nefir: [101  94 100 101]
difen: [149 162 131 115]
Nofom: [ 75 123 144  83]
tuz: [ 97 127 100 152]
pume: [ 90 172 100  87]
suguk: [109 113 102 102]
kome: [106 172 103 109]
miss tuz: [152  97 100]	[127]
miss nefir: [101 101  94]	[100]
miss tuz: [127 152 100]	[97]
miss pume: [172  87  90]	[100]
miss pume: [ 87  90 172]	[100]
miss difen: [149 115 162]	[131]

kome: [113 123 177 139 152]
tuz: [145 128 147 146 148]
Nofom: [125 124 169 141 148]
lir: [126 123 179 143 155]
miss tuz: [128 146 145 147]	[148]
miss Nofom: [148 141 124 169]	[125]

tis: [126 139 131 132 129 121 123 129 120 136 135 125 150 136 114 114 135 127
 140 126 111 115 126 127 128 120 128 121 138 123 117 116 130 102 103 126
 139 123 126 130 132 114 134 131 131 153 121 130 131 125 125 133 114 129
 129 130 140 118]
romot: [122 118 130 129 135 128 127 141 116 135 129 130 135 122 150 132 133 127
 119 130 165 124 131 131 132 113 124 133 129 126 105 135 126 140 169 125
 128 124 125 121 129 137 124 135 123 100 118 135 127 133 136 132 146 136
 132 125 129 125]
Nofom: [133 127 127 131 125 134 127 130 130 127 120 132 119 128 130 140 125 126
 144 132 143 130 133 126 139 133 122 117 140 128 136 140 124 122 149 123
 129 132 130 125 127 137 134 129 140 144 139 129 128 138 121 133 142 121
 127 133 124 129]
difen: [126 120 117 128 116 138 126 126 144 128 128 132 149 126 123 132 120 129
 110 125 109 127 125 125 129 137 123 126 113 137 118 127 123 124 123 136
 127 124 135 125 120 125 121 131 124 134 135 119 101 125 137 141 125 131
 139 138 127 120]
lir: [130 127 130 130 130 124 130 135 134 125 124 124 130 140 117 125 131 120
 128 128 132 131 119 126 125 127 125 135 132 129 116  98 136 129 137 126
 126 122 133 132 128 135 130 137 129 136 129 130 142 128 113 128 112 124
 129 139 121 135]
gef: [125 110 124 126 118 119 121 120 131 132 128 128 147 114 154 111 123 130
 127 129 112 134 120 129 111 127 128 123 135 138 149 106 118 135 108 124
 129 138 120 134 130 120 122 136 130 130 128 111 128 120 124 120 123 124
 119 129 129 136]
tuz: [128 132 142 126 124 134 131 131 121 126 136 126 108 130 157 130 138 118
 113 126 137 139 135 125 132 138 132 142 133 142 122 129 128 142 158 125
 132 123 130 130 125 121 132 142 131 121 140 127 130 123 117 127 128 142
 118 132 137 119]
nefir: [132 113 145 128 134 127 132 122 106 131 128 131 143 124 140 127 137 122
 122 126 142 138 130 126 130 116 128 121 146 139 121 144 133 135 121 133
 129 127 131 118 121 116 124 123 122 139 142 128 129 116 131 132 146 130
 145 126 119 132]
pume: [129 132 135 127 128 127 120 116 130 121 129 129 145 127 150 159 128 128
 129 130 145 127 129 121 146 120 128 113 134 138 146 149 127 128 118 134
 132 132 129 134 128 126 129 113 143 134 120 136 140 133 127 122 137 130
 120 124 138 134]
find: [128 132 142 126 124 134 131 131 121 126 136 126 108 130 157 130 138 118
 113 126 137 139 135 125 132 138 132 142 133 142 122 129 128 142 158 125
 132 123 130 130 125 121 132 142 131 121 140 127 130 123 117 127 128 142
 118 132 137 119]	tuz
find: [130 127 130 130 130 124 130 135 134 125 124 124 130 140 117 125 131 120
 128 128 132 131 119 126 125 127 125 135 132 129 116  98 136 129 137 126
 126 122 133 132 128 135 130 137 129 136 129 130 142 128 113 128 112 124
 129 139 121 135]	lir
miss romot: [135 113 126 132 121 128 128 133 135 105 131 124 129 125 122 127 129 135
 116 132 129 125 136 123 130 100 119 131 129 150 130 136 137 125 140 133
 125 132 126 135 135 132 133 118 124 127 130 124 122 127 118 165 124 135
 129 169 146]	[141]

suguk: [135 117 117 143 122 143 177 147 139 115 163 145  94 117]
nefir: [129 117 152 132 138 133 108 146 132 109 144 139 150 135]
lir: [126 114 107 123 119 117 131  97 101 106  96 161 120 123]
tuz: [147 129 130 124  99 132 118 129 148 139 109 134 127 149]
kula: [125 143 157 117 115 138 123 128 119 125 125 126  92 148]
difen: [122 129 104 126 131 152 116 166 156 143 127 146 114 118]
pume: [131 149 138 105 150 145 149 121 121 128 136 120 113 153]
kome: [137 118 106 136 132 106 160 136 124 146 138 123 138 167]
tis: [113 133  92 115 101 109 132 123 132 128 117 119 177 148]
gef: [105 122 145 152 157 152 107 129 130 123 121 104 135 123]
romot: [149 150 114 114 113 125 151 170 134 134 142 131 132 125]
Nofom: [139 141  94 125 160 135 100 111 115 151 133 142 144 143]
miss Nofom: [139 143 100 160 135 133 115 125 151  94 111 141 142]	[144]
miss difen: [127 146 104 118 152 131 126 116 143 166 122 156 114]	[129]
miss kome: [138 106 138 118 167 146 136 106 123 137 124 136 160]	[132]
miss kula: [115  92 117 123 138 125 125 143 148 119 125 128 157]	[126]

tuz: [115 137 137 118 129 131 148 148 127 117 145 116 170 141 140 131 148 151
 131 130 127 102 129 127 132 100 134 120]
pume: [120 125 127 138 141 131 128 131 127 125 123 132 128 125 127 127 132 130
 143 128 133 130 122 132 127 126 123 120]
difen: [123 122 108 130 132 127 129 127 130 133 117 133 123 115 127 151 123 131
 126 148 136 128 129 128 131 147 127 135]
kome: [123 128 127 133 136 129 128 128 127 126 123 132 128 126 126 130 132 127
 134 129 133 130 123 131 130 123 123 123]
suguk: [133 128 123 128 120 121 128 131 127 126 123 118 122 126 127 130 132 136
 129 126 127 130 122 132 130 145 123 134]
lir: [139 128 127 132 130 129 123 115 122 130 136 116 132 126 137 125 123 133
 131 130 124 130 128 130 128 141 132 134]
kula: [115 133 138 120 130 130 144 149 127 120 142 116 172 142 134 130 151 152
 131 131 127 105 129 128 130 100 134 120]
nefir: [124 128 108 130 132 129 126 131 127 130 118 133 124 125 126 132 128 130
 130 130 128 129 122 128 132 131 131 131]
gef: [123 128 131 130 130 129 128 131 127 124 124 132 130 126 127 130 132 130
 130 126 127 130 128 131 130 129 127 129]
Nofom: [135 128 125 130 128 126 125 126 126 126 123 117 128 126 131 130 130 134
 131 130 126 130 124 131 130 144 125 134]
miss difen: [135 130 127 127 130 123 128 133 123 129 128 147 126 115 131 132 127 123
 136 131 108 151 133 122 127 129 117]	[148]
miss suguk: [130 132 123 121 130 126 127 126 127 134 136 128 120 118 123 128 123 129
 127 145 132 122 131 122 130 126 128]	[133]
miss pume: [132 127 120 143 132 130 127 120 127 130 127 133 131 128 132 125 122 141
 131 125 126 127 128 123 125 128 123]	[138]
miss kula: [105 131 130 133 138 152 134 120 115 127 144 134 151 130 131 142 149 130
 120 142 116 128 127 130 129 120 172]	[100]
miss lir: [115 132 132 128 128 130 136 125 130 123 116 130 128 126 130 133 129 122
 139 130 141 127 132 134 131 124 123]	[137]

gef: [174 116 111 114 112 148]
nefir: [109 116 111 114  86 148]
difen: [ 97 116 138 122 112 148]
lir: [ 86 116 112 114 112 148]
suguk: [109 116 111 114 112 117]
tuz: [109 116 111 112 112 149]
kula: [109 116 111 114 117 142]
pume: [115 116 111 114 112 148]
Nofom: [109 116 111 114 112 148]
miss suguk: [109 114 117 111 112]	[116]
miss tuz: [116 112 109 149 112]	[111]

tis: [136 115 131 137 125 121 132 132 133]
kome: [136 115 131 137 131 121 131 110 133]
Nofom: [109 117 124 145 149 153 123 117 106]
miss tis: [132 136 121 133 125 137 115 132]	[131]
miss tis: [137 115 131 136 132 132 121 125]	[133]
miss Nofom: [123 106 117 149 145 117 109 153]	[124]
miss tis: [136 132 132 121 137 115 125 133]	[131]

